Rows, each with roughly how far along a hidden order it lies (0 to 9)
(in the rows, 128 means zero)
[121 128 146 106 102 131  65 116 137 143 121 123 132 149 137 122 123 124]  6
[112 132 157 119  91 131  60 124 116 140 123 121 114 148 118 126 122 137]  5
[ 91 142 160 138 178 123 116 122 105  92 121 120  66 144 131 128 130 122]  3
[142 155 211  80 153 131 162 107  14 161 128 117  29 140 107  90 117 135]  3
[178 129 139 149 118 131 148  84 166 169 121 129 130 137 137 116 119 110]  6
[106 138 155 141 170 115 119 151 109  79 129 122  81 125  80 128 125 143]  2
[132 139 185 145  92 128  79 122 172 102 128 124 124 117 105 123 122 144]  1
[161 122 131 152 144 128 166 101 173 159 120 127 137 131 133 124 123 109]  7
[111 147 191 160 162 123 123 122 127  70 130 122  83 130 100 120 126 134]  0
[132 144 174  98 103 121  88 109  66 123 119 141 111 167 128 130 127 114]  9
[136 137 132  86 146 124 162 158   4 127 141 129  94 108  80 113 124 149]  2
[135 147 216 197 171 117 138  58 254  95 104 116  69 158 153 129 121  90]  6
[147 111  90  79  81 135 143 157  60 145 138 142 173 120 146 144 135 138]  9
[141 122 162 145  90 127 107 129 210 103 124 130 148 122 145 141 127 141]  5
[142 136 137 105 160 124 150 103  85 153 120 125  74 154 142 119 125 108]  9
[127 144 152 102 165 122 119 128   2 147 127 130  89 145  94 103 125 124]  4
[119 128 189 175 161 129 155  99 245  91 120 118  84 132 143 131 127 121]  3
[103 145 153  79 163 120  93 144   1 149 124 121  38 159  69 107 120 136]  4
[106 131 146 148 159 120 151 162 118  72 130 124  87 119 113 139 130 136]  2
[124 126 157 166 113 132 107 107 204 133 126 115 130 116 124 119 122 137]  1
[114 144 218 174 174 120 136  91 207  98 113 116  58 147 149 130 126 111]  3
[151 128 181  99  82 133 161 124 139 125 131 126 102 125 149 130 127 143]  6
[ 86 121 137 137 145 134  94 128 139 139 126 112 112 125 135 121 126 136]  2
[110 138 166 131 131 132  77 117 139 149 120 112  87 146 120 112 120 131]  3
[144 129 162 158  95 128 104 118 221 103 127 124 145 116 116 130 125 139]  2
[154 128 161 135 121 134 175 112 177 145 134 120 109 107 137 127 122 143]  3
[144 139 152 126 132 123 164 136 109  87 135 134 119 117 112 131 130 138]  3
[148 114  88 142 121 130 124 108 156 180 124 124 147 123 119 117 121 124]  5
[132 137  90 100 148 125 145 158  21 141 136 134 118 128 109 113 128 131]  3
[167 134 180 150 112 133 182  88 207 134 127 123 110 120 148 119 123 125]  4
[148 134 167  84 113 132 141 103  87 172 123 126 102 153 147 117 123 119]  8
[ 97 139 141 147 151 118  96 128 109  92 117 130  96 148 129 139 132 105]  5

Next part:
[131 107 109  32 109 155 129 158 135 165 135 141 128 138 122 128 133 123
 157 135]  3
[141 152 138 120 144 141 128 138 132 115 115 115 124 128 148 127 116 126
  71 137]  0
[129 135 142 181 133 106 120 100 121  77 136 128 128 119 131 130 131 139
 111 118]  9
[138 145 141 178 127 125 124 120 126  86 124 116 129 127 136 129 125 129
  83 125]  6
[105 102 120 163 100 110 118 147 147 147 135 115 137 124 121 116 120 120
 153 135]  8
[166 160 166 141 136 141 130 109 115  34 122 124 121 127 157 138 137 133
   4 121]  5
[126 138 125  95 147 117 120 106 127 127 126 125 122 124 138 128 119 150
 123 134]  2
[111 123 110  68 132 126 130 135 131 175 131 130 126 126 132 122 121 126
 180 136]  2
[133 104 123  58 108 131 124 167 131 171 132 142 125 132 116 131 136 133
 138 130]  4
[146 152 147 166 170 144 139  94 116  90 123 122 121 125 167 130 130 118
  71 128]  1
[129 111 119  62 119 151 133 134 130 149 146 146 129 133 123 128 143 118
 173 124]  7
[136 126 143 179 138 139 135 116 130 114 142 125 128 123 156 128 137 108
 109 126]  8
[124 163 143 227 151 119 125  86 124  74 124 110 127 120 155 125 122 126
  78 129]  5
[117 154 148 255 153  88 124  83 123  62 124 107 129 113 156 124 118 128
  82 124]  6
[143 100 138  82  97 113 116 190 142 192 130 132 124 128 117 128 131 131
  90 138]  4
[133 139 156 247 146 111 128 101 125  74 122 108 129 119 154 126 124 119
  51 125]  6
[113 121 116 105 128 129 132 125 137 151 135 125 129 124 132 119 124 123
 164 135]  4
[149 116 136  22 133 128 111 126 138 177 152 136 114 116 177 126 141 142
 106 142]  6
[146 175 145 143 168 153 132  70 125  49 130 112 124 125 175 125 122 121
  67 134]  5
[152 157 165 219 154 134 133  92 117  35 125 115 125 124 159 133 132 119
  43 122]  6
[151 106 123   3  95 139 123 175 123 152 129 156 124 139  95 141 144 150
 148 123]  4
[157 159 164 208 145 118 129 128 117  72 112 119 122 123 153 134 125 134
  27 129]  2
[122  85 116  70 114 137 130 130 129 166 157 154 128 127 114 129 148 122
 199 119]  9
[134 102 114  43 103 136 123 192 143 196 121 131 126 134 117 125 125 131
 113 144]  0
[120  87 111  52 110 150 136 139 132 192 149 150 132 133 112 126 143 119
 218 122]  7
[133 112 110   1 129 138 129 144 125 181 129 147 120 131 121 132 133 143
 174 134]  0
[133 121 144 217 119 105 115 133 135 100 138 113 130 118 140 124 128 125
  51 130]  9
[133 154 143 173 147 123 123  89 127  75 125 114 127 122 153 125 120 133
  88 132]  5
[129 145 140 190 150 133 134  96 124 107 129 122 126 120 152 126 129 115
 107 127]  4
